Below are the code and all the weights of a small trained network. Each question names an input and a target symbol and asks about switching units off, where a switched-off unit gives its printed mean instead of its output.

import numpy as np


def w(rows, s, z=0):
    codes = np.array(rows[::2]) - 128.0
    scale = np.full(codes.shape[1], s)
    scale[-1] = z or s
    return codes * scale


def softmax(a):
    e = np.exp(a - a.max(-1, keepdims=True))
    return e / e.sum(-1, keepdims=True)


def log_softmax(a):
    a = a - a.max(-1, keepdims=True)
    return a - np.log(np.exp(a).sum(-1, keepdims=True))


def net(x, mask):
    ids = ['βγδζθλξστφψω'.index(c) for c in x.split()]
    T = len(ids)
    res = E[ids] + P[:T]
    u = 0
    for l in range(2):
        r = res
        for j in range(3):
            rows = slice(4 * j, 4 * j + 4)
            q, k, v = (r @ M[l][rows].T for M in (Q, K, V))
            z = softmax(np.where(np.tri(T) > 0, q @ k.T / 4**0.5, -1e9)) @ v
            o = O[l][rows]
            res = res + np.where(mask[u + j], z, o[:, -1]) @ o[:, :-1]
        u += 3
    return log_softmax(res[-1] @ U[:, :-1].T + U[:, -1])


Q, K, V, O = {}, {}, {}, {}
E = w([
[172,234,107,86,146,172,162,218,147,196,127,2],'β',
[188,220,135,112,204,158,77,191,227,50,78,156],'γ',
[55,211,146,144,234,252,158,113,130,144,134,119],'δ',
[113,122,18,125,155,174,224,232,160,121,95,175],'ζ',
[34,78,195,106,37,123,209,188,195,88,151,136],'θ',
[79,164,236,153,160,26,133,181,33,129,182,67],'λ',
[197,159,253,129,135,137,195,66,68,140,134,201],'ξ',
[193,67,182,198,160,91,140,169,153,139,36,121],'σ',
[207,180,98,212,56,99,194,79,158,125,195,100],'τ',
[98,71,109,144,190,74,210,39,154,163,107,69],'φ',
[147,146,131,40,78,83,63,80,78,188,64,166],'ψ',
[79,151,44,200,97,121,40,144,48,183,87,178],'ω',
],0.0088)
P = w([
[147,47,87,115,129,197,100,121,74,36,153,89],'0',
[114,135,146,140,110,159,179,148,110,119,32,105],'1',
[95,168,156,167,94,122,182,137,132,154,33,120],'2',
[91,207,148,164,113,68,176,127,173,189,73,163],'3',
[122,207,155,160,141,43,188,146,185,226,100,192],'4',
[121,211,143,155,170,8,183,147,179,254,145,230],'5',
],0.0056)
Q[0] = w([
[136,196,149,194,162,103,221,119,163,182,51,133],'L0H1',
[70,101,161,152,85,111,205,181,176,122,133,116],'L0H1',
[110,130,110,89,159,214,101,166,144,25,86,122],'L0H1',
[120,169,161,190,147,100,227,132,166,173,66,129],'L0H1',
[52,144,148,144,89,146,181,142,149,133,62,124],'L0H2',
[179,117,100,123,182,130,92,127,124,124,188,132],'L0H2',
[87,159,164,154,113,90,157,137,157,152,91,159],'L0H2',
[138,149,123,158,178,92,124,146,153,163,152,176],'L0H2',
[117,178,135,183,133,122,162,125,127,157,30,135],'L0H3',
[120,203,117,137,154,69,127,131,165,254,123,220],'L0H3',
[73,195,144,141,120,109,188,178,156,189,28,153],'L0H3',
[152,66,85,77,129,177,90,120,140,87,198,135],'L0H3',
],0.0092)
K[0] = w([
[120,136,145,180,127,54,172,107,145,208,123,124],'L0H1',
[173,168,146,129,199,87,118,91,113,162,122,138],'L0H1',
[110,79,153,88,103,128,76,117,2,104,104,119],'L0H1',
[132,139,144,170,146,60,161,105,144,203,119,129],'L0H1',
[69,82,139,119,78,133,152,152,143,99,142,139],'L0H2',
[169,175,105,149,200,130,119,112,124,155,118,119],'L0H2',
[71,111,181,116,70,121,156,142,150,121,121,136],'L0H2',
[94,190,167,151,150,114,177,135,182,173,98,140],'L0H2',
[100,159,112,135,107,73,85,123,107,228,119,209],'L0H3',
[90,171,153,143,126,72,134,165,168,213,118,183],'L0H3',
[131,174,143,147,130,80,112,104,122,197,123,199],'L0H3',
[130,97,143,130,136,144,149,143,119,45,155,42],'L0H3',
],0.0099)
V[0] = w([
[31,149,123,57,142,178,157,131,123,126,163,155],'L0H1',
[168,153,106,145,132,120,187,66,233,143,117,137],'L0H1',
[168,253,83,136,105,142,109,165,145,133,170,109],'L0H1',
[190,175,159,148,152,166,108,113,95,102,123,211],'L0H1',
[135,79,118,176,135,87,160,133,117,141,97,144],'L0H2',
[101,200,150,118,116,117,172,163,156,220,106,149],'L0H2',
[147,111,99,104,163,187,91,98,98,79,126,108],'L0H2',
[139,149,136,146,98,93,148,159,147,146,151,155],'L0H2',
[129,128,150,179,169,119,182,168,148,94,185,80],'L0H3',
[127,131,132,63,147,132,127,200,237,105,120,114],'L0H3',
[145,133,196,134,197,179,232,132,199,90,150,116],'L0H3',
[173,106,182,67,71,101,126,61,135,130,136,128],'L0H3',
],0.0071)
O[0] = w([
[55,153,81,26,176,116,119,89,107,173,165,167,110],'L0H1',
[174,122,90,193,97,95,179,16,197,148,103,134,207],'L0H1',
[130,253,101,128,40,114,107,131,199,109,211,116,99],'L0H1',
[89,211,184,196,107,165,87,113,140,84,120,205,81],'L0H1',
[136,111,138,175,93,154,149,166,88,119,61,169,164],'L0H2',
[107,144,153,134,193,59,185,189,84,189,106,139,229],'L0H2',
[144,135,88,132,113,142,59,72,181,86,135,96,5],'L0H2',
[120,140,150,128,138,136,172,160,75,171,147,159,179],'L0H2',
[111,68,138,171,91,129,80,168,110,204,203,101,68],'L0H3',
[179,115,106,106,171,100,92,181,215,154,201,163,123],'L0H3',
[123,88,153,167,153,160,82,140,164,255,184,152,100],'L0H3',
[205,139,181,117,167,142,217,73,138,106,161,126,105],'L0H3',
],0.0056,0.0031)
Q[1] = w([
[105,127,77,214,187,198,108,176,173,109,239,78],'L1H1',
[104,117,186,168,171,145,211,157,193,137,132,122],'L1H1',
[175,200,30,168,163,141,69,81,80,176,116,132],'L1H1',
[7,137,149,170,101,126,139,170,126,179,115,141],'L1H1',
[138,84,126,97,154,147,61,100,122,156,254,142],'L1H2',
[152,59,118,141,154,169,106,185,201,199,177,111],'L1H2',
[169,134,156,105,156,87,145,135,176,188,154,165],'L1H2',
[142,178,166,118,159,88,186,153,182,186,111,164],'L1H2',
[147,124,162,206,117,99,189,143,152,227,129,134],'L1H3',
[122,70,160,162,99,184,104,120,145,129,218,87],'L1H3',
[150,107,159,201,86,156,156,131,74,114,47,91],'L1H3',
[128,89,197,168,149,173,95,199,149,223,187,152],'L1H3',
],0.0099)
K[1] = w([
[99,86,100,149,51,143,40,118,113,174,140,150],'L1H1',
[131,120,123,162,136,91,141,158,108,229,120,200],'L1H1',
[90,133,137,138,16,112,127,93,201,2,125,149],'L1H1',
[101,145,121,92,125,71,131,136,61,153,84,141],'L1H1',
[132,126,131,128,181,176,162,156,191,124,200,111],'L1H2',
[146,23,162,132,146,120,185,115,162,123,196,119],'L1H2',
[125,157,169,126,139,59,171,108,163,203,135,192],'L1H2',
[128,139,130,136,113,51,130,102,121,183,101,182],'L1H2',
[136,121,108,148,137,40,137,85,120,168,99,137],'L1H3',
[114,42,152,148,94,137,95,110,109,149,192,107],'L1H3',
[188,128,41,147,119,174,83,73,113,139,89,64],'L1H3',
[168,93,181,213,98,31,126,95,115,136,158,139],'L1H3',
],0.0096)
V[1] = w([
[98,95,154,245,170,170,149,163,194,90,125,11],'L1H1',
[186,67,58,112,28,121,125,158,166,85,86,251],'L1H1',
[146,125,9,147,253,240,111,43,117,147,88,161],'L1H1',
[237,148,138,113,205,79,72,79,71,170,85,70],'L1H1',
[115,162,32,151,114,173,57,178,97,116,89,162],'L1H2',
[140,177,199,21,160,165,67,73,173,142,136,82],'L1H2',
[167,112,150,91,66,173,88,59,102,90,99,150],'L1H2',
[89,173,31,165,170,140,128,209,152,162,135,152],'L1H2',
[107,171,100,110,221,101,68,14,44,190,133,129],'L1H3',
[204,134,27,162,130,105,86,47,166,156,91,73],'L1H3',
[178,106,181,182,216,144,66,162,158,108,48,166],'L1H3',
[69,57,83,75,200,63,108,165,147,133,71,98],'L1H3',
],0.0056)
O[1] = w([
[131,47,182,186,183,177,123,169,179,189,205,85,147],'L1H1',
[142,80,81,174,2,143,147,152,140,126,42,186,151],'L1H1',
[31,184,83,174,161,136,111,80,217,220,59,149,23],'L1H1',
[142,181,130,143,148,18,79,104,147,127,53,34,60],'L1H1',
[92,133,149,65,66,77,151,76,114,79,114,113,123],'L1H2',
[193,102,88,163,186,52,184,86,94,156,183,170,3],'L1H2',
[159,186,156,115,148,106,181,87,117,147,112,143,112],'L1H2',
[66,68,98,113,56,85,68,113,132,71,137,84,125],'L1H2',
[71,55,210,215,97,100,139,45,52,151,137,106,68],'L1H3',
[174,134,190,198,85,64,62,141,127,130,128,47,117],'L1H3',
[106,138,205,119,180,94,62,146,176,55,138,192,146],'L1H3',
[160,50,100,165,151,92,113,148,125,84,49,162,176],'L1H3',
],0.0066,0.0035)
U = w([
[151,131,118,98,194,58,75,140,71,81,203,35,60],'β',
[192,152,109,209,44,118,116,66,190,74,234,144,130],'γ',
[68,57,127,148,161,50,119,45,187,174,157,78,140],'δ',
[62,120,78,133,49,112,41,120,123,97,108,126,79],'ζ',
[129,105,1,96,147,180,155,159,179,151,111,178,117],'θ',
[165,44,144,100,136,159,149,154,37,112,177,152,187],'λ',
[25,200,180,134,182,219,108,94,125,188,135,148,76],'ξ',
[164,170,177,119,192,118,27,191,212,51,118,177,67],'σ',
[192,209,113,88,83,156,117,180,162,198,152,4,90],'τ',
[170,60,178,225,140,119,76,160,130,152,75,95,123],'φ',
[209,178,159,132,173,101,190,83,105,136,117,182,99],'ψ',
[114,151,143,77,82,83,138,88,118,71,80,99,253],'ω',
],0.0056,0.0022)

Each question gives the input, a string of symbols that net reads in full, and the target symbol t.
The units are the heads (4 rows each of Q, K, V and O). Each row of codes is followed by its name. A weight is (code - 128) times the scale printed after its matrix; where a second scale follows, it is the last column's (O and U).
mask holds one flag per head, layer by layer. A switched-off head (its flag False) gives its mean, the last column of its rows in O, instead of its output. The means were averaged over made-up inputs and are rounded, as every weight is.
A unit's drop is (log p(t) with every unit on - log p(t) with that unit switched off) / (log p(t) with every unit on - log p(t) with every unit switched off).
The circuit of an input: a set's keep is (log p(t) with only the set's units on - log p(t) with every unit switched off) / (log p(t) with every unit on - log p(t) with every unit switched off). Starting from all 6 units, units are removed one at a time, each time the one whose removal leaves the highest keep (on an exact tie, the one counted first), for as long as the keep stays at least 0.8.
circuit, biggest first: the units of the circuit, biggest drop first
most important unit: the unit with the biggest drop
heads that matter: for each layer, one digit per head in row order, 1 if its drop is at least 0.15 and else 0, layers parted by /
input ξ ω λ, target ω: heads that matter	001 / 010
input ψ τ λ, target β: heads that matter	010 / 101
input ξ δ ψ ζ ω θ, target ω: most important unit	L0H3
input σ λ ψ θ ω γ, target ω: circuit, biggest first	L1H2, L0H3
input δ ζ ω φ ω β, target ω: circuit, biggest first	L0H3, L1H2
input ζ τ δ, target τ: circuit, biggest first	L1H3, L0H1, L0H3
input σ θ ψ, target ψ: circuit, biggest first	L0H3, L1H2
input δ θ ψ θ θ, target λ: heads that matter	011 / 101
input δ ψ θ δ δ, target θ: circuit, biggest first	L0H1, L1H3, L0H3, L0H2
input φ ψ ψ ψ λ ω, target ζ: circuit, biggest first	L1H2, L0H3
input ζ β θ θ ψ θ, target ω: heads that matter	110 / 100
input ζ θ ω θ θ β, target θ: circuit, biggest first	L1H3, L0H1, L0H3, L1H1
input β ξ γ ψ ω, target ω: heads that matter	001 / 100
input ζ θ τ ω, target ζ: circuit, biggest first	L1H2
input ψ θ θ, target ψ: circuit, biggest first	L1H2, L0H3
input θ ω ω τ ψ, target ω: circuit, biggest first	L0H3, L1H2
input ζ σ δ ζ, target σ: heads that matter	101 / 001
input σ θ θ ψ θ ζ, target ψ: circuit, biggest first	L0H3, L1H2
input θ σ θ, target σ: heads that matter	100 / 001
input δ ω θ ψ θ θ, target ψ: circuit, biggest first	L0H3, L1H2, L0H2
input ζ ψ ζ, target ψ: circuit, biggest first	L1H2, L0H3
input θ ξ θ ω τ, target ω: most important unit	L0H3
input ξ ψ β, target ψ: heads that matter	001 / 010
input θ θ τ, target τ: circuit, biggest first	L1H3, L0H1
input θ γ δ φ, target φ: heads that matter	101 / 011
input θ θ θ φ, target φ: heads that matter	100 / 011
input ξ ω θ θ, target λ: heads that matter	010 / 100
input β θ δ θ, target ξ: most important unit	L1H1
